Here is a tiny trained network, its code and every weight. The questions are about switching its units off for an input and a class, where a switched-off unit gives its printed mean instead of its output.

import numpy as np


def w(rows, s, z=0):
    codes = np.array(rows[::2]) - 128.0
    scale = np.full(codes.shape[1], s)
    scale[-1] = z or s
    return codes * scale


def norm(h):
    return h / np.sqrt((h * h).mean(-1, keepdims=True) + 1e-5)


def f(y):
    return y / 2 * (1 + np.tanh(0.7978845608 * (y + 0.044715 * y**3)))


def log_softmax(a):
    a = a - a.max(-1, keepdims=True)
    return a - np.log(np.exp(a).sum(-1, keepdims=True))


def net(x, mask):
    res = np.array(x, float).reshape(1, 2) / 4 @ E
    u = 0
    for l in range(4):
        y = f(norm(res) @ A[l][:, :-1].T + A[l][:, -1])
        res = res + np.where(mask[u : u + 4], y, B[l][:, -1]) @ B[l][:, :-1]
        u += 4
    return log_softmax(norm(res)[-1] @ U[:, :-1].T + U[:, -1])


A, B = {}, {}
E = w([
[227,154,154,86,97,134,229,7,176],'x0',
[31,1,140,108,105,194,125,137,47],'x1',
],0.00047)
A[0] = w([
[124,91,195,68,55,190,174,99,128,91],'L0N0',
[130,111,89,91,153,104,130,120,125,128],'L0N1',
[114,110,11,116,185,101,121,139,128,4],'L0N2',
[116,86,2,51,177,123,132,132,112,60],'L0N3',
],0.00097,0.0014)
B[0] = w([
[101,83,108,161,185,108,103,111,124,102],'L0N0',
[124,130,133,132,126,127,124,126,129,128],'L0N1',
[131,115,209,86,118,246,160,146,85,3],'L0N2',
[137,110,199,195,125,226,130,157,136,54],'L0N3',
],0.0013,0.00055)
A[1] = w([
[152,116,157,123,87,178,153,103,121,3],'L1N0',
[78,136,161,188,135,156,40,252,113,79],'L1N1',
[221,134,230,104,56,215,208,72,163,87],'L1N2',
[81,38,148,32,116,196,134,125,44,4],'L1N3',
],0.0018,0.00065)
B[1] = w([
[40,118,94,214,205,106,146,156,152,79],'L1N0',
[169,57,42,13,143,62,64,117,27,248],'L1N1',
[29,104,57,106,247,41,10,171,73,143],'L1N2',
[225,205,187,193,79,189,148,145,201,176],'L1N3',
],0.0011)
A[2] = w([
[165,226,126,135,166,94,116,145,170,2],'L2N0',
[144,118,110,89,102,111,131,133,119,158],'L2N1',
[113,74,196,193,102,212,155,127,111,70],'L2N2',
[6,93,132,140,150,130,110,132,85,101],'L2N3',
],0.0027,0.00038)
B[2] = w([
[194,166,143,114,56,188,175,136,170,248],'L2N0',
[135,122,147,107,96,160,102,124,95,180],'L2N1',
[63,211,181,195,111,141,161,78,240,165],'L2N2',
[251,182,124,86,112,102,166,76,150,161],'L2N3',
],0.0017,0.0011)
A[3] = w([
[115,95,54,58,229,57,61,249,30,5],'L3N0',
[235,252,117,96,108,125,172,173,203,66],'L3N1',
[101,113,91,124,185,86,105,210,88,86],'L3N2',
[124,30,77,108,229,60,166,68,117,143],'L3N3',
],0.0019,0.0015)
B[3] = w([
[4,191,205,142,179,71,113,153,253,200],'L3N0',
[156,142,90,69,34,145,155,115,171,248],'L3N1',
[105,149,158,103,117,127,124,92,149,115],'L3N2',
[143,76,78,165,176,107,142,119,82,162],'L3N3',
],0.0017,0.0014)
U = w([
[128,67,176,148,77,193,92,151,35,112],'0',
[194,184,179,140,240,158,215,245,79,12],'1',
[56,169,201,221,113,183,216,65,245,127],'2',
[33,144,169,55,191,34,31,232,138,157],'3',
[170,38,48,143,253,49,192,70,49,129],'4',
[253,204,59,25,15,122,186,155,191,142],'5',
],0.0071,0.011)

Each question gives the input, the list of numbers given to net, and the class t.
The units are the neurons (one row each of A and B). Each row of codes is followed by its name. A weight is (code - 128) times the scale printed after its matrix; where a second scale follows, it is the last column's (A, B and U).
mask holds one flag per neuron, layer by layer. A switched-off neuron (its flag False) gives its mean, the last column of its row in B, instead of its output. The means were averaged over made-up inputs and are rounded, as every weight is.
A unit's drop is (log p(t) with every unit on - log p(t) with that unit switched off) / (log p(t) with every unit on - log p(t) with every unit switched off).
The circuit of an input: a set's keep is (log p(t) with only the set's units on - log p(t) with every unit switched off) / (log p(t) with every unit on - log p(t) with every unit switched off). Starting from the 12 units with the biggest drops (on a tie, the unit counted first), units are removed one at a time, each time the one whose removal leaves the highest keep (on an exact tie, the one counted first), for as long as the keep stays at least 0.8.
units of the circuit, in order: the units of the circuit, biggest drop first
top k neurons: the k neurons with the biggest drops, biggest first
top k neurons in layer l: the k neurons of layer l with the biggest drops, biggest first
drop when u is switched off: that unit's drop, to one decimal
input [-2,5], class 2: top 4 neurons => L1N3, L2N2, L1N2, L2N0
input [-2,8], class 2: units of the circuit, in order => L2N2, L1N3
input [7,7], class 2: units of the circuit, in order => L1N1, L2N2
input [-2,0], class 3: units of the circuit, in order => L3N0
input [0,8], class 2: units of the circuit, in order => L2N2, L1N3
input [4,5], class 2: top 2 neurons in layer 1 => L1N1, L1N3
input [5,5], class 2: units of the circuit, in order => L1N1, L2N2
input [6,7], class 2: units of the circuit, in order => L1N1, L2N2
input [-1,4], class 2: units of the circuit, in order => L1N3, L2N2
input [8,-1], class 4: top 2 neurons => L1N2, L1N3
input [1,1], class 2: top 2 neurons => L1N2, L1N1
input [5,4], class 4: top 2 neurons => L1N2, L2N0
input [6,-1], class 4: top 2 neurons => L1N3, L1N2
input [3,2], class 4: top 2 neurons => L1N2, L2N0
input [3,8], class 2: units of the circuit, in order => L2N2
input [7,0], class 4: drop when L1N2 is switched off => 0.2
input [-1,0], class 3: drop when L3N0 is switched off => 0.3
input [4,2], class 4: drop when L2N3 is switched off => 0.0
